Below are the code and all the weights of a small trained network. Each question names an input and a target symbol and asks about switching units off, where a switched-off unit gives its printed mean instead of its output.

import numpy as np


def w(rows, s, z=0):
    codes = np.array(rows[::2]) - 128.0
    scale = np.full(codes.shape[1], s)
    scale[-1] = z or s
    return codes * scale


def f(y):
    return y / 2 * (1 + np.tanh(0.7978845608 * (y + 0.044715 * y**3)))


def softmax(a):
    e = np.exp(a - a.max(-1, keepdims=True))
    return e / e.sum(-1, keepdims=True)


def log_softmax(a):
    a = a - a.max(-1, keepdims=True)
    return a - np.log(np.exp(a).sum(-1, keepdims=True))


def net(x, mask):
    ids = ['ΞΠΣΨΩτφ'.index(c) for c in x.split()]
    T = len(ids)
    res = E[ids] + P[:T]
    r = res
    for j in range(2):
        rows = slice(2 * j, 2 * j + 2)
        q, k, v = (r @ M[0][rows].T for M in (Q, K, V))
        z = softmax(np.where(np.tri(T) > 0, q @ k.T / 2**0.5, -1e9)) @ v
        o = O[0][rows]
        res = res + np.where(mask[j], z, o[:, -1]) @ o[:, :-1]
    y = f(res @ A[0][:, :-1].T + A[0][:, -1])
    res = res + np.where(mask[2:6], y, B[0][:, -1]) @ B[0][:, :-1]
    return log_softmax(res[-1] @ U[:, :-1].T + U[:, -1])


Q, K, V, O, A, B = {}, {}, {}, {}, {}, {}
E = w([
[96,1,244,70,213,153,58],'Ξ',
[111,246,133,191,113,191,170],'Π',
[126,164,162,231,62,210,126],'Σ',
[239,73,71,236,131,183,131],'Ψ',
[152,98,133,233,196,125,103],'Ω',
[154,113,41,164,182,131,15],'τ',
[37,124,70,107,97,168,150],'φ',
],0.0094)
P = w([
[122,211,147,238,199,165,163],'0',
[62,165,142,254,132,170,107],'1',
[81,155,114,216,137,197,79],'2',
[125,141,92,161,158,188,103],'3',
[113,111,97,145,136,178,83],'4',
[109,87,91,115,112,186,74],'5',
[105,49,85,101,82,176,66],'6',
[84,20,77,90,32,164,58],'7',
],0.0052)
Q[0] = w([
[88,112,111,180,128,185,98],'H0',
[135,116,147,188,147,198,135],'H0',
[167,158,233,61,118,53,204],'H1',
[86,121,49,247,84,250,92],'H1',
],0.012)
K[0] = w([
[102,96,143,40,135,116,129],'H0',
[111,94,203,39,203,111,43],'H0',
[148,207,99,244,141,104,135],'H1',
[126,17,158,42,151,140,114],'H1',
],0.011)
V[0] = w([
[101,64,88,82,178,117,87],'H0',
[124,195,52,140,49,156,231],'H0',
[198,73,149,225,174,128,72],'H1',
[118,122,254,128,104,163,163],'H1',
],0.0078)
O[0] = w([
[80,125,68,147,153,120,79,254],'H0',
[153,130,120,121,146,138,247,55],'H0',
[171,93,175,90,26,76,143,186],'H1',
[159,88,170,43,150,219,105,83],'H1',
],0.011,0.0018)
A[0] = w([
[167,168,91,242,149,122,176,208],'N0',
[111,102,98,142,32,135,30,197],'N1',
[73,179,69,202,253,172,96,254],'N2',
[187,95,150,41,78,208,199,105],'N3',
],0.0059,0.0014)
B[0] = w([
[14,155,2,98,135,119,177,205],'N0',
[121,218,135,90,225,92,116,241],'N1',
[71,10,143,166,132,200,77,255],'N2',
[185,173,55,29,76,233,117,130],'N3',
],0.0061,0.0074)
U = w([
[135,120,206,131,167,135,81,174],'Ξ',
[148,203,93,66,188,145,117,23],'Π',
[157,121,137,105,89,179,106,42],'Σ',
[149,70,89,95,44,96,135,101],'Ψ',
[144,84,198,171,108,80,144,248],'Ω',
[109,179,90,159,117,2,135,174],'τ',
[83,95,81,169,163,169,119,120],'φ',
],0.0078,0.0017)

Each question gives the input, a string of symbols that net reads in full, and the target symbol t.
The units are the heads (2 rows each of Q, K, V and O) and the neurons (one row each of A and B). Each row of codes is followed by its name. A weight is (code - 128) times the scale printed after its matrix; where a second scale follows, it is the last column's (O, A, B and U).
mask holds one flag per unit, heads first, then neurons. A switched-off unit (its flag False) gives its mean, the last column of its rows in O or B, instead of its output. The means were averaged over made-up inputs and are rounded, as every weight is.
A unit's drop is (log p(t) with every unit on - log p(t) with that unit switched off) / (log p(t) with every unit on - log p(t) with every unit switched off).
The circuit of an input: a set's keep is (log p(t) with only the set's units on - log p(t) with every unit switched off) / (log p(t) with every unit on - log p(t) with every unit switched off). Starting from all 6 units, units are removed one at a time, each time the one whose removal leaves the highest keep (on an exact tie, the one counted first), for as long as the keep stays at least 0.8.
units of the circuit, in order: the units of the circuit, biggest drop first
k most important neurons: the k neurons with the biggest drops, biggest first
heads that matter: for each layer, one digit per head in row order, 1 if its drop is at least 0.15 and else 0, layers parted by /
drop of u: that unit's drop, to one decimal
input φ Σ Ξ τ, target Ξ: heads that matter => 11
input Π Π Σ Π, target Σ: units of the circuit, in order => (H1; H0; N3)
input τ Ω φ τ Π Ψ τ, target τ: heads that matter => 01
input τ Σ τ Ω τ Ω Π, target τ: units of the circuit, in order => (H1; N2)
input Π Ξ Σ, target Ξ: heads that matter => 11
input φ Ξ Π, target Ξ: units of the circuit, in order => (H0; H1; N0)
input τ Ψ φ Ξ Ψ φ Σ, target Ξ: units of the circuit, in order => (H0; N1; H1)
input Ξ τ φ φ Π τ φ Ψ, target Ξ: units of the circuit, in order => (H0; N1; H1)
input φ Ψ Ξ Ω φ Ξ Ξ τ, target Ξ: 2 most important neurons => (N0; N1)
input Σ τ Ξ Π Σ φ Ω, target Ξ: most important neuron => (N0)
input Ψ Π Ψ Σ Π, target Ψ: 2 most important neurons => (N1; N3)
input Σ φ Π Σ τ Ψ, target τ: drop of N2 => 0.2
input Π Σ Σ φ φ Ξ Π φ, target Σ: drop of N2 => -0.1
input φ Ψ τ Π Ψ, target τ: drop of H0 => 0.0
